Below are the code and all the weights of a small trained network. Each question names an input and a target symbol and asks about switching units off, where a switched-off unit gives its printed mean instead of its output.

import numpy as np


def w(rows, s, z=0):
    codes = np.array(rows[::2]) - 128.0
    scale = np.full(codes.shape[1], s)
    scale[-1] = z or s
    return codes * scale


def f(y):
    return np.maximum(y, 0)


def softmax(a):
    e = np.exp(a - a.max(-1, keepdims=True))
    return e / e.sum(-1, keepdims=True)


def log_softmax(a):
    a = a - a.max(-1, keepdims=True)
    return a - np.log(np.exp(a).sum(-1, keepdims=True))


def net(x, mask):
    ids = ['ΔΘΩαγεζλμπφ'.index(c) for c in x.split()]
    T = len(ids)
    res = E[ids] + P[:T]
    q, k, v = (res @ M[0].T for M in (Q, K, V))
    z = softmax(np.where(np.tri(T) > 0, q @ k.T / 2**0.5, -1e9)) @ v
    res = res + np.where(mask[0], z, O[0][:, -1]) @ O[0][:, :-1]
    y = f(res @ A[0][:, :-1].T + A[0][:, -1])
    res = res + np.where(mask[1:25], y, B[0][:, -1]) @ B[0][:, :-1]
    return log_softmax(res[-1] @ U[:, :-1].T + U[:, -1])


Q, K, V, O, A, B = {}, {}, {}, {}, {}, {}
E = w([
[248,212,137,166],'Δ',
[193,193,171,156],'Θ',
[62,138,156,120],'Ω',
[169,49,81,166],'α',
[99,100,120,72],'γ',
[175,23,39,65],'ε',
[29,108,174,110],'ζ',
[80,159,54,109],'λ',
[87,161,114,203],'μ',
[115,205,39,76],'π',
[23,9,200,98],'φ',
],0.015)
P = w([
[193,181,123,73],'0',
[45,185,109,120],'1',
[180,134,219,159],'2',
[195,135,44,9],'3',
[161,23,65,191],'4',
[183,142,221,155],'5',
],0.011)
Q[0] = w([
[45,106,159,219],'h0',
[78,161,253,210],'h0',
],0.0071)
K[0] = w([
[166,83,105,161],'h0',
[138,140,254,105],'h0',
],0.0066)
V[0] = w([
[127,100,156,202],'h0',
[125,77,126,254],'h0',
],0.008)
O[0] = w([
[163,255,164,100,41],'h0',
[70,38,128,240,4],'h0',
],0.0087,0.0034)
A[0] = w([
[115,189,128,112,190],'n0',
[127,76,114,180,174],'n1',
[153,173,112,142,140],'n2',
[114,182,158,208,39],'n3',
[77,136,119,81,78],'n4',
[74,55,85,93,101],'n5',
[98,84,25,150,140],'n6',
[158,201,117,179,140],'n7',
[173,71,109,162,151],'n8',
[83,113,98,101,132],'n9',
[81,205,160,96,93],'n10',
[109,191,87,102,202],'n11',
[162,123,171,93,163],'n12',
[189,62,159,76,110],'n13',
[43,123,240,194,107],'n14',
[143,169,78,119,156],'n15',
[48,117,86,89,128],'n16',
[165,107,81,89,133],'n17',
[147,185,82,77,154],'n18',
[38,218,169,110,78],'n19',
[66,114,248,121,254],'n20',
[197,161,137,166,95],'n21',
[179,199,214,70,66],'n22',
[72,129,91,99,98],'n23',
],0.013,0.0086)
B[0] = w([
[139,90,120,126,222],'n0',
[144,142,163,82,185],'n1',
[136,131,65,97,180],'n2',
[225,113,110,100,165],'n3',
[205,69,133,126,160],'n4',
[58,200,110,169,202],'n5',
[151,145,158,142,217],'n6',
[90,99,87,129,204],'n7',
[108,161,193,136,182],'n8',
[149,142,142,170,182],'n9',
[107,171,251,108,175],'n10',
[110,89,107,120,247],'n11',
[84,116,202,112,197],'n12',
[133,59,131,131,205],'n13',
[128,188,97,38,210],'n14',
[99,117,93,135,211],'n15',
[165,146,167,165,203],'n16',
[125,142,124,100,226],'n17',
[96,135,100,149,254],'n18',
[90,153,203,172,180],'n19',
[163,102,50,168,252],'n20',
[98,185,142,195,174],'n21',
[169,140,195,140,201],'n22',
[186,153,124,129,171],'n23',
],0.012,0.0089)
U = w([
[61,200,122,241,115],'Δ',
[83,238,140,97,179],'Θ',
[130,197,148,77,87],'Ω',
[197,152,132,135,66],'α',
[118,107,149,54,107],'γ',
[3,152,108,67,124],'ε',
[146,104,135,163,145],'ζ',
[193,168,72,116,82],'λ',
[72,79,59,192,255],'μ',
[110,132,70,61,89],'π',
[188,34,81,191,134],'φ',
],0.014,0.0046)

Each question gives the input, a string of symbols that net reads in full, and the target symbol t.
The units are the heads (2 rows each of Q, K, V and O) and the neurons (one row each of A and B). Each row of codes is followed by its name. A weight is (code - 128) times the scale printed after its matrix; where a second scale follows, it is the last column's (O, A, B and U).
mask holds one flag per unit, heads first, then neurons. A switched-off unit (its flag False) gives its mean, the last column of its rows in O or B, instead of its output. The means were averaged over made-up inputs and are rounded, as every weight is.
A unit's drop is (log p(t) with every unit on - log p(t) with that unit switched off) / (log p(t) with every unit on - log p(t) with every unit switched off).
The circuit of an input: a set's keep is (log p(t) with only the set's units on - log p(t) with every unit switched off) / (log p(t) with every unit on - log p(t) with every unit switched off). Starting from the 12 units with the biggest drops (on a tie, the unit counted first), units are removed one at a time, each time the one whose removal leaves the highest keep (on an exact tie, the one counted first), for as long as the keep stays at least 0.8.
units of the circuit, in order: the units of the circuit, biggest drop first
unit that matters most: the unit with the biggest drop
k most important neurons: the k neurons with the biggest drops, biggest first
drop of u: that unit's drop, to one decimal
input μ γ α, target ζ: unit that matters most => n8
input μ Ω Θ μ ε, target Δ: units of the circuit, in order => (n5, n8)
input μ μ ε, target γ: 2 most important neurons => (n20, n13)
input ε μ μ γ, target μ: units of the circuit, in order => (n14, n18)
input γ γ λ μ φ, target Δ: 3 most important neurons => (n5, n20, n8)
input μ μ λ π α γ, target φ: units of the circuit, in order => (n20, n14)
input ζ μ γ γ γ μ, target λ: units of the circuit, in order => (n14, n3, n20, h0)
input μ γ Θ ε, target ε: 4 most important neurons => (n5, n17, n20, n8)
input α μ μ μ ζ, target Δ: 3 most important neurons => (n5, n20, n17)
input ζ γ μ φ, target φ: 3 most important neurons => (n4, n13, n20)
input π ε π Δ λ, target Δ: 2 most important neurons => (n5, n14)
input μ Δ μ Θ Ω Δ, target Δ: 2 most important neurons => (n21, n7)
input Δ μ Θ ε, target μ: units of the circuit, in order => (n5, n14)
input μ Θ γ ε ε, target Θ: drop of n8 => 0.2
input μ λ μ ε α, target Δ: drop of n5 => 0.4
input μ Θ μ μ, target μ: drop of h0 => 0.0
